| -0.60 | +0.61 | +0.70 | -0.95 | -1.93 | +0.36 | -1.03 | -2.23 | -1.64 | -0.57 | +1.27 | -1.24 | -0.66 | -1.24 | -0.65 | -0.60 | +2.21 | +0.42 | +0.32 | +0.51 | +1.04 | +0.22 | +0.25 | -0.02 | -> (28).[86]
| +0.04 | -0.50 | -1.14 | +0.50 | -0.23 | -0.18 | -0.23 | +0.39 | +0.12 | +0.18 | -1.86 | +0.75 | +1.27 | +0.53 | +0.12 | +0.70 | -0.58 | -0.63 | +0.10 | -0.78 | +1.64 | +0.10 | -1.22 | +0.01 | -> (19).[96]
| -0.30 | +0.22 | -0.31 | -0.55 | -0.09 | +0.82 | -0.17 | -2.58 | -0.65 | -0.70 | +1.29 | +0.02 | -0.74 | -0.86 | +0.80 | -0.89 | +1.46 | +0.20 | +0.41 | -0.32 | -0.41 | -0.15 | +0.15 | +0.18 | -> (28).[98]
| +0.08 | -0.61 | -0.10 | -0.03 | -0.26 | -0.86 | -0.11 | +0.01 | +0.81 | +0.09 | -0.21 | +0.21 | +0.13 | +0.80 | +0.41 | -0.44 | -0.48 | -0.68 | -0.60 | -1.06 | -0.15 | +0.28 | -0.32 | +0.32 | -> (24).[100]
| -0.70 | -0.50 | -1.86 | +0.17 | +0.06 | -0.82 | +0.51 | +0.28 | +0.68 | +0.44 | -0.61 | +0.72 | +1.11 | +0.82 | +0.36 | +1.64 | -2.42 | +0.24 | +0.63 | -2.01 | -0.49 | -0.06 | -1.21 | +0.69 | -> (19).[96]
| -0.17 | -0.02 | -2.31 | +0.54 | -0.56 | -1.00 | +0.90 | +3.04 | +0.75 | -0.24 | +0.85 | +1.19 | +1.06 | +2.28 | -0.49 | -0.74 | -1.66 | +0.26 | -1.03 | -2.02 | -0.47 | +0.51 | +1.46 | +0.95 | -> (24).[100]
| -1.45 | -0.13 | -2.27 | +1.10 | +0.12 | -1.31 | +1.15 | -0.58 | +0.48 | +1.08 | +0.13 | +0.61 | +0.10 | +1.26 | +0.32 | +0.06 | -0.91 | -0.27 | -0.69 | -1.19 | -0.96 | +1.05 | -0.03 | +0.57 | -> (24).[100]
| -0.04 | +0.54 | -1.41 | -0.10 | -0.41 | +1.13 | -0.19 | -1.21 | +0.77 | +0.55 | -0.51 | +0.50 | -0.83 | -0.79 | +1.42 | -0.23 | +0.75 | +2.38 | -0.07 | -0.96 | -0.07 | -0.06 | -0.20 | +0.77 | -> (28).[98]
| -0.93 | +0.70 | -1.09 | -0.12 | -0.77 | -0.52 | -0.34 | -0.34 | -0.12 | -0.67 | -0.38 | +0.32 | +0.54 | +0.78 | +0.10 | +0.21 | -1.14 | -0.73 | -0.78 | -0.74 | -0.96 | +0.30 | -0.38 | +0.07 | -> (24).[100]
| +0.06 | -0.29 | -1.39 | +0.13 | -0.68 | -2.04 | +0.90 | +0.80 | +1.42 | +0.37 | -0.10 | +1.26 | +2.29 | +0.93 | +0.54 | -0.13 | -1.10 | -0.39 | -0.28 | -1.98 | -0.65 | +0.60 | +0.04 | +1.02 | -> (24).[100]
| +0.45 | -0.05 | -0.76 | +0.62 | +0.18 | -1.80 | +0.07 | -1.51 | +1.12 | +0.29 | -0.07 | +0.87 | -0.17 | +0.54 | +0.75 | +0.72 | -0.24 | -0.16 | -0.25 | -0.89 | -2.44 | -0.79 | -0.13 | +0.77 | -> (28).[81]
| -1.06 | -1.22 | -3.04 | +0.85 | +0.11 | -0.70 | +2.04 | +1.90 | +0.72 | +0.36 | -0.40 | +1.25 | +1.71 | +6.70 | +0.19 | +1.38 | -1.41 | -0.11 | -2.50 | -1.46 | +1.16 | +0.55 | -1.11 | +0.73 | -> (19).[83]
| -0.61 | +0.11 | -2.21 | +0.64 | -0.08 | +1.00 | +0.30 | -1.07 | +1.36 | +0.50 | -0.28 | +0.83 | +0.08 | -0.32 | -0.06 | +1.36 | +0.47 | +0.88 | +0.24 | -1.41 | +0.00 | -0.48 | -0.86 | +1.20 | -> (28).[86]
| -0.08 | -0.46 | -2.73 | +0.39 | -0.69 | -1.71 | +1.27 | -0.02 | +1.96 | +0.64 | +0.52 | +1.19 | -0.01 | +1.04 | +0.66 | +0.07 | -2.48 | +1.26 | +0.84 | -3.35 | -1.39 | +0.47 | -0.19 | +1.60 | -> (24).[92]
| +0.66 | -0.78 | -1.76 | -0.33 | -0.10 | +0.23 | +0.79 | +1.02 | -0.04 | +0.32 | -1.71 | -1.17 | -0.06 | +0.95 | +0.20 | +3.27 | -2.80 | -0.26 | +1.01 | -0.01 | +0.78 | +0.44 | -1.10 | +0.54 | -> (19).[96]

| -0.50 | -1.00 | -1.11 | +2.95 | +0.75 | +0.14 | -0.16 | +5.16 | +1.45 | -0.52 | +1.10 | +0.37 | -1.00 | +0.01 | +0.12 | -0.44 | +1.15 | +0.24 | -0.72 | +1.71 | +0.54 | -0.22 | +1.13 | -2.06 | -> (43).<47>
| +0.05 | -1.63 | -0.25 | -0.73 | -2.68 | -0.57 | +0.04 | +2.35 | +0.15 | -0.80 | +2.48 | +0.83 | -0.48 | +0.09 | -0.58 | -0.14 | +1.71 | +1.67 | -0.12 | +1.79 | -0.77 | -0.33 | -0.19 | -0.06 | -> (43).<43>
| -0.41 | +0.67 | -1.66 | +1.79 | -1.15 | +0.30 | -0.17 | +2.09 | +1.03 | -0.77 | -0.91 | -0.76 | -1.13 | +0.71 | +0.67 | -0.77 | +2.80 | +0.21 | -0.30 | +2.54 | +0.43 | -0.01 | +0.77 | -0.51 | -> (48).<57>
| -0.71 | -1.02 | -0.94 | +3.05 | -0.68 | +0.13 | -0.66 | +4.43 | +0.07 | -0.60 | +1.66 | +0.72 | -0.65 | +0.03 | +0.68 | -0.38 | +0.11 | -0.24 | -0.16 | +1.70 | -0.07 | -1.21 | +1.09 | -0.42 | -> (43).<45>
| -0.81 | +0.51 | -1.65 | +0.22 | -1.21 | -0.64 | -0.48 | +2.43 | +0.64 | -0.72 | +0.83 | -0.84 | -0.33 | +0.36 | +1.04 | -1.04 | +2.01 | +0.59 | -0.05 | +2.14 | +0.14 | -0.43 | +1.63 | +0.46 | -> (48).<57>
| -0.17 | +0.48 | -3.09 | +3.34 | -1.99 | -1.13 | -0.08 | +3.86 | +1.12 | -1.12 | +0.86 | -0.58 | -1.21 | +0.61 | +1.31 | -1.93 | +1.85 | +0.32 | +0.50 | +3.42 | +1.56 | -0.88 | +2.34 | -0.63 | -> (48).<46>
| -0.17 | -1.99 | -1.11 | -0.04 | -3.49 | -2.77 | -0.43 | +3.19 | +0.51 | -0.54 | +1.44 | +1.17 | -1.06 | +0.56 | +0.26 | -1.20 | +3.14 | +1.36 | -0.49 | +3.52 | -0.45 | -0.97 | +0.69 | +0.38 | -> (48).<46>
| -1.29 | -0.19 | -1.81 | +2.49 | -0.82 | -0.57 | -0.22 | +2.37 | +0.70 | -0.94 | -0.40 | -0.81 | -0.94 | -0.30 | +0.82 | -1.16 | +1.94 | -0.47 | +0.48 | +1.67 | +0.83 | -0.29 | +1.36 | +0.28 | -> (48).<57>
| -1.27 | -1.66 | -0.41 | +1.98 | -0.06 | -1.38 | -1.09 | +4.56 | -0.02 | -0.29 | +2.61 | +0.94 | -1.07 | +0.08 | +1.19 | -0.95 | +1.65 | +0.97 | -0.37 | +2.45 | -0.06 | -0.24 | +0.58 | -0.36 | -> (43).<43>
| -0.99 | -1.29 | -1.26 | +1.52 | -3.26 | -0.59 | +0.40 | +3.64 | +0.33 | -0.51 | +1.30 | +1.29 | -1.14 | -0.41 | +0.43 | -0.65 | +1.62 | +0.39 | +0.00 | +2.15 | +0.16 | -0.65 | +0.74 | +0.15 | -> (43).<43>
| +0.14 | +0.27 | -1.40 | +0.91 | -4.91 | -0.53 | -0.36 | +3.87 | +0.87 | -1.25 | +0.61 | +0.16 | +0.00 | +0.13 | +0.40 | -0.73 | +2.74 | +0.90 | -0.14 | +2.49 | -0.12 | -0.86 | +1.63 | -0.27 | -> (48).<53>
| +0.40 | +0.65 | -2.26 | +0.93 | -4.88 | +0.28 | -0.44 | +1.74 | +0.52 | -1.48 | +0.36 | -0.58 | -0.41 | +0.21 | +0.56 | -0.35 | +1.78 | +0.60 | +0.45 | +1.86 | +0.43 | -2.85 | +2.09 | +0.50 | -> (48).<46>
| -0.24 | -0.19 | -0.08 | +0.38 | -2.26 | -1.58 | -0.77 | +3.06 | +0.14 | +0.47 | +2.84 | +0.33 | -0.86 | +0.17 | +0.49 | -0.95 | +1.55 | +2.18 | -0.38 | +2.15 | -0.39 | -0.37 | +1.08 | -0.39 | -> (43).<43>
| -1.37 | +1.63 | -1.95 | +4.95 | -0.92 | +2.13 | +0.12 | +5.93 | +0.64 | -0.27 | +0.31 | -0.53 | -1.75 | -0.76 | +1.58 | -0.72 | -1.32 | -1.63 | -0.15 | -1.06 | +0.58 | -1.20 | +2.34 | -1.08 | -> (43).<47>
| -0.94 | -1.74 | -1.52 | +2.74 | -0.56 | -1.60 | -0.47 | +6.15 | +0.58 | -0.30 | +2.52 | +1.14 | -1.35 | +0.22 | +1.03 | -0.96 | +1.19 | +0.57 | +0.11 | +2.27 | +0.07 | -0.55 | +1.56 | -1.19 | -> (43).<45>
| -0.39 | +0.56 | -2.08 | +2.62 | -2.86 | -0.82 | -0.05 | +2.81 | +0.49 | -1.06 | +2.42 | +0.31 | +0.12 | +0.22 | +1.09 | -1.02 | +1.86 | +0.64 | -0.02 | +1.70 | +0.32 | -0.23 | +1.52 | +0.02 | -> (48).<53>

| +0.36 | -0.47 | -0.11 | -0.43 | +0.54 | +0.06 | -0.57 | +0.19 | +0.11 | -2.20 | -0.17 | +0.27 | -0.35 | -0.84 | -0.25 | -0.39 | +0.81 | +0.98 | +0.52 | +0.69 | +0.08 | +0.29 | +0.62 | -0.68 | -> (60).(101)
| +0.20 | +0.39 | -1.43 | -0.25 | +0.65 | -0.80 | -0.55 | +0.02 | -0.30 | +0.38 | -0.04 | +0.92 | +1.14 | -0.96 | +0.19 | +0.55 | -0.52 | -0.59 | +0.53 | +1.92 | +0.13 | +0.49 | +2.09 | -0.24 | -> (63).(97)
| -0.30 | -2.42 | -1.11 | +0.82 | +0.97 | +0.14 | -1.58 | +0.00 | -1.08 | -0.67 | +0.21 | +1.25 | +0.48 | -1.10 | -0.19 | +0.41 | +0.06 | -0.05 | +1.38 | +1.84 | -0.45 | +0.31 | +1.33 | -0.44 | -> (63).(97)
| -0.29 | -2.30 | -1.00 | -0.13 | -0.77 | -0.60 | -0.25 | -0.81 | +0.14 | -2.08 | +0.07 | -0.09 | -0.32 | -0.60 | -1.61 | +0.62 | +0.71 | +0.74 | -0.73 | +0.05 | +1.00 | +0.27 | +1.08 | -0.34 | -> (60).(101)
| -0.26 | +1.00 | -0.56 | +0.48 | +0.65 | -0.98 | +0.88 | +0.65 | -0.27 | -2.30 | +0.24 | +0.43 | -1.37 | -0.39 | -0.64 | +0.72 | +0.79 | +1.42 | +0.19 | +1.40 | -0.52 | -0.35 | +1.73 | -1.38 | -> (56).(93)
